Here is a tiny trained network, its code and every weight. The questions are about switching its units off for an input and a class, where a switched-off unit gives its printed mean instead of its output.

import numpy as np


def w(rows, s, z=0):
    codes = np.array(rows[::2]) - 128.0
    scale = np.full(codes.shape[1], s)
    scale[-1] = z or s
    return codes * scale


def norm(h):
    return h / np.sqrt((h * h).mean(-1, keepdims=True) + 1e-5)


def f(y):
    return np.maximum(y, 0)


def log_softmax(a):
    a = a - a.max(-1, keepdims=True)
    return a - np.log(np.exp(a).sum(-1, keepdims=True))


def net(x, mask):
    res = np.array(x, float).reshape(1, 5) / 4 @ E
    u = 0
    for l in range(4):
        y = f(norm(res) @ A[l][:, :-1].T + A[l][:, -1])
        res = res + np.where(mask[u : u + 3], y, B[l][:, -1]) @ B[l][:, :-1]
        u += 3
    return log_softmax(norm(res)[-1] @ U[:, :-1].T + U[:, -1])


A, B = {}, {}
E = w([
[112,209,189,170,76,124,190,216,139,180,60,106],'x0',
[79,116,38,124,63,75,5,150,155,168,96,104],'x1',
[164,174,181,66,71,102,85,70,164,127,112,109],'x2',
[122,206,175,169,77,65,79,149,173,38,94,175],'x3',
[95,189,113,179,196,114,186,94,2,193,158,200],'x4',
],0.0033)
A[0] = w([
[190,104,154,62,103,70,64,152,193,78,86,97,212],'L0N0',
[172,102,152,155,188,122,159,129,115,4,169,187,2],'L0N1',
[55,169,137,193,44,90,103,253,161,154,45,73,205],'L0N2',
],0.0039,0.00063)
B[0] = w([
[1,99,129,126,53,176,119,53,129,193,170,186,211],'L0N0',
[110,115,125,189,140,33,187,177,100,106,87,48,183],'L0N1',
[175,148,198,167,175,144,114,221,134,113,48,79,253],'L0N2',
],0.0052,0.0056)
A[1] = w([
[105,204,128,154,153,34,122,95,59,142,116,197,74],'L1N0',
[254,147,203,62,165,112,151,87,110,119,128,152,7],'L1N1',
[166,124,113,129,121,152,107,151,120,206,134,53,110],'L1N2',
],0.0046,0.0021)
B[1] = w([
[82,147,90,88,25,165,91,72,193,144,150,176,251],'L1N0',
[175,168,182,196,98,237,196,152,143,215,204,2,181],'L1N1',
[141,103,20,87,174,78,166,193,143,183,143,150,214],'L1N2',
],0.0043,0.0029)
A[2] = w([
[110,254,192,223,89,51,88,155,156,37,91,188,59],'L2N0',
[111,202,128,136,133,108,96,141,84,143,98,250,6],'L2N1',
[189,140,90,163,151,78,124,217,126,73,69,141,206],'L2N2',
],0.0046,0.0013)
B[2] = w([
[96,26,86,183,166,56,190,157,19,59,156,112,255],'L2N0',
[81,32,75,42,3,149,48,116,231,135,177,206,167],'L2N1',
[92,102,161,179,162,63,152,166,42,172,72,85,205],'L2N2',
],0.0054,0.0053)
A[3] = w([
[135,161,87,96,234,130,163,92,59,133,137,253,147],'L3N0',
[135,74,196,194,223,149,148,145,102,31,119,153,253],'L3N1',
[103,23,38,49,140,93,145,100,146,117,153,130,241],'L3N2',
],0.0047,0.0012)
B[3] = w([
[89,6,93,195,26,109,83,164,182,65,111,89,182],'L3N0',
[47,141,173,230,104,3,165,218,47,120,63,99,253],'L3N1',
[133,157,60,144,149,137,55,60,113,68,215,197,252],'L3N2',
],0.0055,0.0049)
U = w([
[182,244,229,99,139,216,235,59,105,196,158,134,113],'0',
[75,122,166,73,26,172,42,164,228,158,54,143,96],'1',
[94,96,160,222,163,45,194,235,48,111,51,61,210],'2',
[75,69,45,133,86,131,48,26,124,47,213,216,166],'3',
[202,120,59,75,235,145,56,100,110,168,147,83,54],'4',
[254,249,175,34,233,122,107,87,119,29,5,234,2],'5',
[199,207,98,70,175,119,121,144,108,131,41,224,22],'6',
],0.0084,0.0072)

Each question gives the input, the list of numbers given to net, and the class t.
The units are the neurons (one row each of A and B). Each row of codes is followed by its name. A weight is (code - 128) times the scale printed after its matrix; where a second scale follows, it is the last column's (A, B and U).
mask holds one flag per neuron, layer by layer. A switched-off neuron (its flag False) gives its mean, the last column of its row in B, instead of its output. The means were averaged over made-up inputs and are rounded, as every weight is.
A unit's drop is (log p(t) with every unit on - log p(t) with that unit switched off) / (log p(t) with every unit on - log p(t) with every unit switched off).
most important unit: the unit with the biggest drop
k most important neurons: the k neurons with the biggest drops, biggest first
k most important neurons of layer l: the k neurons of layer l with the biggest drops, biggest first
drop when u is switched off: that unit's drop, to one decimal
input [1,5,8,7,8], class 3: 3 most important neurons	[L2N1; L2N0; L1N0]
input [8,-6,4,-8,-3], class 0: most important unit	L2N0
input [2,-5,7,-7,6], class 0: 2 most important neurons	[L1N1; L2N0]
input [1,0,8,-8,0], class 4: 2 most important neurons	[L1N2; L0N0]
input [2,-7,5,0,-2], class 0: 3 most important neurons	[L1N1; L2N0; L0N2]
input [-2,-4,2,-2,-4], class 3: 2 most important neurons	[L0N2; L0N0]
input [1,5,-1,-1,-5], class 1: 2 most important neurons	[L0N0; L0N2]
input [1,1,-6,-7,6], class 3: drop when L0N2 is switched off	1.0
input [-4,8,-1,7,8], class 3: drop when L2N0 is switched off	0.0
input [8,-2,5,-2,7], class 0: drop when L0N0 is switched off	0.2
input [2,-4,8,-6,-5], class 0: 2 most important neurons of layer 2	[L2N0; L2N1]
input [-6,-4,8,-1,2], class 0: 2 most important neurons	[L1N1; L2N0]
